Here is a tiny trained network, its code and every weight. The questions are about switching its units off for an input and a class, where a switched-off unit gives its printed mean instead of its output.

import numpy as np


def w(rows, s, z=0):
    codes = np.array(rows[::2]) - 128.0
    scale = np.full(codes.shape[1], s)
    scale[-1] = z or s
    return codes * scale


def f(y):
    return np.maximum(y, 0)


def log_softmax(a):
    a = a - a.max(-1, keepdims=True)
    return a - np.log(np.exp(a).sum(-1, keepdims=True))


def net(x, mask):
    res = np.array(x, float).reshape(1, 3) / 4 @ E
    y = f(res @ A[0][:, :-1].T + A[0][:, -1])
    res = res + np.where(mask, y, B[0][:, -1]) @ B[0][:, :-1]
    return log_softmax(res[-1] @ U[:, :-1].T + U[:, -1])


A, B = {}, {}
E = w([
[76,243,222,222],'x0',
[14,20,122,204],'x1',
[152,180,2,239],'x2',
],0.0084)
A[0] = w([
[124,72,127,189,99],'neuron 1',
[218,188,148,98,103],'neuron 2',
[129,70,190,62,121],'neuron 3',
[107,167,156,125,151],'neuron 4',
[146,48,73,66,104],'neuron 5',
[102,184,143,170,133],'neuron 6',
[113,182,206,157,144],'neuron 7',
[103,60,123,154,161],'neuron 8',
[30,24,135,194,100],'neuron 9',
[107,126,101,160,155],'neuron 10',
[115,120,157,88,111],'neuron 11',
[119,174,153,131,93],'neuron 12',
[156,95,127,127,152],'neuron 13',
[96,100,228,38,130],'neuron 14',
[119,188,126,102,92],'neuron 15',
[131,123,134,134,223],'neuron 16',
[144,171,3,212,108],'neuron 17',
[74,173,178,120,105],'neuron 18',
[126,116,114,103,108],'neuron 19',
[109,135,172,173,100],'neuron 20',
[30,82,148,155,116],'neuron 21',
[107,153,198,164,115],'neuron 22',
[159,157,137,91,179],'neuron 23',
[83,110,99,150,142],'neuron 24',
[160,202,146,28,107],'neuron 25',
[187,169,152,129,95],'neuron 26',
[131,88,158,145,133],'neuron 27',
[119,122,131,119,249],'neuron 28',
[126,81,93,124,98],'neuron 29',
[196,89,82,55,98],'neuron 30',
[124,88,226,77,146],'neuron 31',
[130,110,79,98,140],'neuron 32',
[111,100,214,65,91],'neuron 33',
[102,108,127,146,99],'neuron 34',
[128,75,87,39,126],'neuron 35',
[128,112,183,86,91],'neuron 36',
[149,137,63,165,157],'neuron 37',
[199,202,84,118,131],'neuron 38',
[136,110,86,106,92],'neuron 39',
[138,75,103,116,125],'neuron 40',
[112,159,140,166,95],'neuron 41',
[165,153,113,81,105],'neuron 42',
[124,181,203,161,90],'neuron 43',
[151,128,39,153,96],'neuron 44',
],0.016,0.014)
B[0] = w([
[141,115,125,93,171],'neuron 1',
[134,113,139,71,198],'neuron 2',
[143,152,94,144,214],'neuron 3',
[125,125,142,143,179],'neuron 4',
[161,93,163,158,226],'neuron 5',
[147,125,146,159,202],'neuron 6',
[137,115,161,161,221],'neuron 7',
[113,133,140,100,205],'neuron 8',
[148,98,136,49,242],'neuron 9',
[114,151,122,126,181],'neuron 10',
[140,136,110,132,161],'neuron 11',
[148,106,142,133,157],'neuron 12',
[116,127,143,139,168],'neuron 13',
[143,164,71,135,239],'neuron 14',
[154,109,131,112,151],'neuron 15',
[42,172,151,151,217],'neuron 16',
[174,161,55,148,251],'neuron 17',
[152,105,144,148,179],'neuron 18',
[138,118,133,135,146],'neuron 19',
[160,103,139,140,171],'neuron 20',
[134,119,136,78,208],'neuron 21',
[147,105,149,154,193],'neuron 22',
[85,141,144,105,197],'neuron 23',
[121,132,130,103,181],'neuron 24',
[129,106,127,62,207],'neuron 25',
[147,118,131,96,165],'neuron 26',
[121,126,122,111,158],'neuron 27',
[2,192,166,157,241],'neuron 28',
[161,106,135,121,164],'neuron 29',
[166,94,166,147,217],'neuron 30',
[131,167,88,140,226],'neuron 31',
[127,126,149,147,182],'neuron 32',
[163,144,82,134,199],'neuron 33',
[139,116,129,108,146],'neuron 34',
[140,103,162,159,225],'neuron 35',
[154,138,101,128,168],'neuron 36',
[120,163,103,150,205],'neuron 37',
[122,130,118,73,209],'neuron 38',
[158,111,135,137,156],'neuron 39',
[138,115,150,141,180],'neuron 40',
[168,105,129,138,165],'neuron 41',
[136,119,139,98,167],'neuron 42',
[161,92,151,149,193],'neuron 43',
[163,147,100,150,187],'neuron 44',
],0.068,0.015)
U = w([
[163,195,59,135,163],'0',
[128,131,157,12,81],'1',
[166,104,199,182,133],'2',
[31,189,161,138,253],'3',
[76,107,79,151,90],'4',
[71,99,132,146,81],'5',
[129,113,55,135,83],'6',
],0.011,0.005)

Each question gives the input, the list of numbers given to net, and the class t.
The units are the neurons (one row each of A and B). Each row of codes is followed by its name. A weight is (code - 128) times the scale printed after its matrix; where a second scale follows, it is the last column's (A, B and U).
mask holds one flag per neuron, in row order. A switched-off neuron (its flag False) gives its mean, the last column of its row in B, instead of its output. The means were averaged over made-up inputs and are rounded, as every weight is.
A unit's drop is (log p(t) with every unit on - log p(t) with that unit switched off) / (log p(t) with every unit on - log p(t) with every unit switched off).
unit that matters most: the unit with the biggest drop
top k neurons: the k neurons with the biggest drops, biggest first
drop of u: that unit's drop, to one decimal
input [6,7,-2], class 1: top 2 neurons : (neuron 9; neuron 21)
input [5,5,0], class 1: top 3 neurons : (neuron 9; neuron 21; neuron 5)
input [-8,-5,-7], class 2: top 2 neurons : (neuron 30; neuron 35)
input [-7,0,-7], class 0: top 2 neurons : (neuron 14; neuron 31)
input [-8,3,-6], class 2: unit that matters most : neuron 5
input [-7,-4,6], class 2: top 4 neurons : (neuron 30; neuron 5; neuron 14; neuron 31)
input [-2,5,-4], class 1: top 2 neurons : (neuron 9; neuron 17)
input [-8,2,-8], class 0: top 4 neurons : (neuron 14; neuron 31; neuron 3; neuron 33)
input [0,-4,3], class 1: top 2 neurons : (neuron 38; neuron 2)
input [-8,-5,-6], class 2: top 3 neurons : (neuron 30; neuron 35; neuron 5)
input [8,-7,5], class 2: top 4 neurons : (neuron 7; neuron 6; neuron 43; neuron 9)
input [1,-7,-7], class 0: top 4 neurons : (neuron 14; neuron 31; neuron 33; neuron 9)
input [-8,-8,2], class 1: top 3 neurons : (neuron 38; neuron 25; neuron 2)
input [0,7,-5], class 1: drop of neuron 9 : 4.4
input [1,7,-8], class 0: drop of neuron 14 : 1.3
input [0,8,-8], class 0: drop of neuron 31 : 3.1
input [3,-8,7], class 1: drop of neuron 2 : 1.7
